Here is a tiny trained network, its code and every weight. The questions are about switching its units off for an input and a class, where a switched-off unit gives its printed mean instead of its output.

import numpy as np


def w(rows, s, z=0):
    codes = np.array(rows[::2]) - 128.0
    scale = np.full(codes.shape[1], s)
    scale[-1] = z or s
    return codes * scale


def f(y):
    return y / 2 * (1 + np.tanh(0.7978845608 * (y + 0.044715 * y**3)))


def log_softmax(a):
    a = a - a.max(-1, keepdims=True)
    return a - np.log(np.exp(a).sum(-1, keepdims=True))


def net(x, mask):
    res = np.array(x, float).reshape(1, 5) / 4 @ E
    y = f(res @ A[0][:, :-1].T + A[0][:, -1])
    res = res + np.where(mask, y, B[0][:, -1]) @ B[0][:, :-1]
    return log_softmax(res[-1] @ U[:, :-1].T + U[:, -1])


A, B = {}, {}
E = w([
[70,11,87,101,38,97,114],'x0',
[72,146,155,15,139,4,87],'x1',
[193,96,239,78,95,184,194],'x2',
[214,46,116,101,201,125,87],'x3',
[98,137,123,110,127,206,81],'x4',
],0.012)
A[0] = w([
[164,49,210,73,72,21,62,207],'N0',
[52,78,91,185,59,180,80,252],'N1',
[171,59,253,96,139,60,86,168],'N2',
[84,132,176,179,13,90,249,168],'N3',
[212,89,143,230,201,75,159,177],'N4',
[89,49,31,135,198,255,14,168],'N5',
],0.0072,0.0038)
B[0] = w([
[78,68,196,4,140,54,131,246],'N0',
[150,105,72,113,71,168,137,226],'N1',
[161,140,192,104,120,133,123,212],'N2',
[66,137,92,127,117,155,210,220],'N3',
[201,140,130,122,172,89,184,202],'N4',
[187,130,87,87,125,186,80,236],'N5',
],0.012)
U = w([
[192,68,97,129,183,87,120,96],'0',
[102,73,142,171,147,136,89,14],'1',
[77,103,78,130,62,141,182,156],'2',
[93,164,192,110,132,160,139,79],'3',
[164,79,79,107,130,170,5,110],'4',
[92,64,190,55,116,94,69,119],'5',
[76,199,101,134,191,89,23,253],'6',
[184,167,188,204,133,231,174,200],'7',
],0.013,0.0049)

Each question gives the input, the list of numbers given to net, and the class t.
The units are the neurons (one row each of A and B). Each row of codes is followed by its name. A weight is (code - 128) times the scale printed after its matrix; where a second scale follows, it is the last column's (A, B and U).
mask holds one flag per neuron, in row order. A switched-off neuron (its flag False) gives its mean, the last column of its row in B, instead of its output. The means were averaged over made-up inputs and are rounded, as every weight is.
A unit's drop is (log p(t) with every unit on - log p(t) with that unit switched off) / (log p(t) with every unit on - log p(t) with every unit switched off).
The circuit of an input: a set's keep is (log p(t) with only the set's units on - log p(t) with every unit switched off) / (log p(t) with every unit on - log p(t) with every unit switched off). Starting from all 6 units, units are removed one at a time, each time the one whose removal leaves the highest keep (on an exact tie, the one counted first), for as long as the keep stays at least 0.8.
units of the circuit, in order: the units of the circuit, biggest drop first
most important unit: the unit with the biggest drop
k most important neurons: the k neurons with the biggest drops, biggest first
drop when u is switched off: that unit's drop, to one decimal
input [-3,-1,8,-8,-7], class 2: units of the circuit, in order : [N3]
input [-3,-1,-8,-6,6], class 4: units of the circuit, in order : [N1; N5]
input [0,1,1,-3,8], class 4: 2 most important neurons : [N3; N0]
input [1,-2,-4,-2,0], class 4: units of the circuit, in order : [N3; N0]
input [-3,1,-2,-3,-5], class 6: 2 most important neurons : [N1; N2]
input [-3,-1,4,-8,5], class 2: 2 most important neurons : [N3; N2]
input [-6,5,0,-6,4], class 6: units of the circuit, in order : [N0; N2; N1]
input [6,2,0,6,7], class 4: 2 most important neurons : [N5; N1]
input [-5,1,1,-7,-1], class 7: 2 most important neurons : [N0; N1]
input [0,-4,0,-1,-4], class 7: 2 most important neurons : [N0; N4]
input [-2,1,1,-5,7], class 2: 2 most important neurons : [N2; N4]
input [-7,3,5,6,5], class 7: 2 most important neurons : [N0; N2]
input [5,7,-8,-1,8], class 4: 2 most important neurons : [N5; N1]
input [4,-1,-5,2,-4], class 4: most important unit : N3
input [-4,-8,-5,-1,5], class 4: 2 most important neurons : [N5; N3]
input [-1,-6,3,-8,0], class 2: drop when N0 is switched off : 0.0
input [3,-5,-6,-2,2], class 4: drop when N5 is switched off : 0.3
input [-8,-6,-7,1,7], class 4: drop when N5 is switched off : 1.6
